Below is a small trained network, with its code and all its weights. Each question gives an input and a class and asks what happens when units are switched off, that is, made to give their printed mean instead of their output.

import numpy as np


def w(rows, s, z=0):
    codes = np.array(rows[::2]) - 128.0
    scale = np.full(codes.shape[1], s)
    scale[-1] = z or s
    return codes * scale


def norm(h):
    return h / np.sqrt((h * h).mean(-1, keepdims=True) + 1e-5)


def f(y):
    return y / 2 * (1 + np.tanh(0.7978845608 * (y + 0.044715 * y**3)))


def log_softmax(a):
    a = a - a.max(-1, keepdims=True)
    return a - np.log(np.exp(a).sum(-1, keepdims=True))


def net(x, mask):
    res = np.array(x, float).reshape(1, 6) / 4 @ E
    u = 0
    for l in range(4):
        y = f(norm(res) @ A[l][:, :-1].T + A[l][:, -1])
        res = res + np.where(mask[u : u + 7], y, B[l][:, -1]) @ B[l][:, :-1]
        u += 7
    return log_softmax(norm(res)[-1] @ U[:, :-1].T + U[:, -1])


A, B = {}, {}
E = w([
[127,129,128,128,130],'x0',
[131,126,126,130,127],'x1',
[129,128,128,129,129],'x2',
[98,80,254,147,166],'x3',
[138,174,208,170,76],'x4',
[68,117,98,172,115],'x5',
],0.0089)
A[0] = w([
[185,157,85,15,192,40],'0.n0',
[67,82,196,87,219,1],'0.n1',
[56,66,216,122,201,134],'0.n2',
[161,167,126,253,38,127],'0.n3',
[119,58,184,188,128,101],'0.n4',
[61,104,15,175,165,112],'0.n5',
[207,136,112,139,148,152],'0.n6',
],0.0057,0.0026)
B[0] = w([
[80,110,55,96,179,173],'0.n0',
[162,85,201,134,166,184],'0.n1',
[119,52,115,119,75,254],'0.n2',
[103,162,70,75,70,188],'0.n3',
[131,98,79,96,81,182],'0.n4',
[1,109,174,91,150,185],'0.n5',
[56,190,89,2,96,147],'0.n6',
],0.0058,0.0041)
A[1] = w([
[193,112,62,93,151,41],'1.n0',
[165,224,112,105,108,5],'1.n1',
[43,112,164,193,249,159],'1.n2',
[47,234,127,75,146,149],'1.n3',
[108,134,56,254,85,78],'1.n4',
[192,73,61,159,65,70],'1.n5',
[191,41,140,88,182,69],'1.n6',
],0.0067,0.0025)
B[1] = w([
[112,126,118,168,150,157],'1.n0',
[224,203,127,168,96,160],'1.n1',
[127,156,58,115,106,254],'1.n2',
[193,156,14,143,80,232],'1.n3',
[2,153,191,118,123,164],'1.n4',
[136,121,176,112,142,114],'1.n5',
[80,70,143,7,227,223],'1.n6',
],0.0071,0.0023)
A[2] = w([
[248,139,123,117,159,3],'2.n0',
[120,117,68,82,140,180],'2.n1',
[153,180,114,134,102,131],'2.n2',
[198,122,162,138,96,82],'2.n3',
[106,153,186,121,190,97],'2.n4',
[116,135,219,145,107,130],'2.n5',
[124,45,104,138,169,112],'2.n6',
],0.014,0.0053)
B[2] = w([
[106,188,22,181,12,144],'2.n0',
[196,74,172,170,100,253],'2.n1',
[125,150,228,213,145,184],'2.n2',
[210,193,4,107,156,153],'2.n3',
[164,122,152,105,124,154],'2.n4',
[166,64,1,146,116,230],'2.n5',
[116,234,183,162,133,220],'2.n6',
],0.0089,0.0065)
A[3] = w([
[54,95,197,119,167,125],'3.n0',
[86,175,133,125,77,52],'3.n1',
[119,133,80,172,67,219],'3.n2',
[254,139,140,79,146,253],'3.n3',
[154,80,41,97,122,186],'3.n4',
[174,102,144,175,110,112],'3.n5',
[141,143,162,87,156,90],'3.n6',
],0.015,0.0033)
B[3] = w([
[138,196,111,149,172,204],'3.n0',
[208,139,129,95,102,152],'3.n1',
[121,113,172,135,162,254],'3.n2',
[159,96,77,6,153,254],'3.n3',
[57,92,124,175,81,230],'3.n4',
[65,136,97,126,109,183],'3.n5',
[151,101,176,137,123,144],'3.n6',
],0.014,0.0099)
U = w([
[111,16,28,49,91,248],'0',
[29,45,153,253,84,248],'1',
[242,187,84,79,69,47],'2',
[158,190,240,220,42,3],'3',
[187,102,192,26,235,56],'4',
[82,213,157,223,224,37],'5',
],0.019,0.0024)

Each question gives the input, the list of numbers given to net, and the class t.
The units are the neurons (one row each of A and B). Each row of codes is followed by its name. A weight is (code - 128) times the scale printed after its matrix; where a second scale follows, it is the last column's (A, B and U).
mask holds one flag per neuron, layer by layer. A switched-off neuron (its flag False) gives its mean, the last column of its row in B, instead of its output. The means were averaged over made-up inputs and are rounded, as every weight is.
A unit's drop is (log p(t) with every unit on - log p(t) with that unit switched off) / (log p(t) with every unit on - log p(t) with every unit switched off).
The circuit of an input: a set's keep is (log p(t) with only the set's units on - log p(t) with every unit switched off) / (log p(t) with every unit on - log p(t) with every unit switched off). Starting from the 12 units with the biggest drops (on a tie, the unit counted first), units are removed one at a time, each time the one whose removal leaves the highest keep (on an exact tie, the one counted first), for as long as the keep stays at least 0.8.
units of the circuit, in order: the units of the circuit, biggest drop first
top k neurons: the k neurons with the biggest drops, biggest first
k most important neurons of layer l: the k neurons of layer l with the biggest drops, biggest first
input [0,-8,0,-6,1,6], class 3: units of the circuit, in order -> [3.n3; 2.n5; 3.n1]
input [-6,3,4,0,5,8], class 3: units of the circuit, in order -> [3.n3; 3.n4]
input [2,8,-4,-7,5,4], class 3: top neuron -> [3.n3]
input [5,0,2,0,2,4], class 3: top 4 neurons -> [3.n3; 0.n3; 2.n5; 3.n1]
input [2,-2,-7,3,0,1], class 5: top 2 neurons -> [1.n6; 2.n6]
input [0,2,-1,-2,1,-1], class 2: 2 most important neurons of layer 1 -> [1.n1; 1.n3]
input [0,-1,4,-6,-5,1], class 1: top 2 neurons -> [3.n4; 0.n5]
input [-8,6,7,-3,-1,8], class 1: top 3 neurons -> [3.n3; 2.n6; 0.n5]
input [5,-1,4,-6,1,-1], class 2: top 2 neurons -> [2.n5; 2.n2]
input [-1,8,3,1,-3,-1], class 4: units of the circuit, in order -> [2.n5; 2.n6]
input [-5,-1,1,-2,1,-7], class 2: units of the circuit, in order -> [2.n0; 2.n5]
input [1,-6,-8,-6,0,1], class 1: units of the circuit, in order -> [3.n3; 1.n4]
input [-7,-8,5,5,2,0], class 0: 2 most important neurons of layer 2 -> [2.n5; 2.n0]
input [-7,-1,-7,7,-3,8], class 5: top neuron -> [3.n0]
input [2,0,8,-1,4,5], class 3: 2 most important neurons of layer 3 -> [3.n3; 3.n1]
input [-4,-7,-6,-4,2,8], class 3: units of the circuit, in order -> [3.n3; 2.n5; 3.n1]
input [6,-8,6,0,1,-6], class 2: 3 most important neurons of layer 0 -> [0.n2; 0.n6; 0.n1]
input [5,-7,2,8,1,-1], class 0: top 2 neurons -> [2.n5; 0.n0]
input [6,4,1,-1,3,-5], class 2: 2 most important neurons of layer 2 -> [2.n3; 2.n0]
input [4,6,0,5,-6,-2], class 4: top neuron -> [1.n6]
input [-4,2,4,0,4,4], class 3: top 3 neurons -> [0.n3; 3.n3; 3.n1]
input [-8,1,1,1,-2,6], class 5: top 3 neurons -> [2.n5; 3.n3; 3.n4]
input [-1,-6,4,1,-5,5], class 5: top 2 neurons -> [2.n5; 2.n6]
input [3,3,6,3,-8,8], class 5: top 2 neurons -> [2.n6; 2.n5]
input [0,-2,-3,0,0,6], class 1: 3 most important neurons of layer 1 -> [1.n3; 1.n2; 1.n1]
input [4,-6,-6,1,8,-5], class 0: top 2 neurons -> [2.n5; 2.n6]
input [-5,-2,4,4,2,-5], class 0: units of the circuit, in order -> [2.n5]
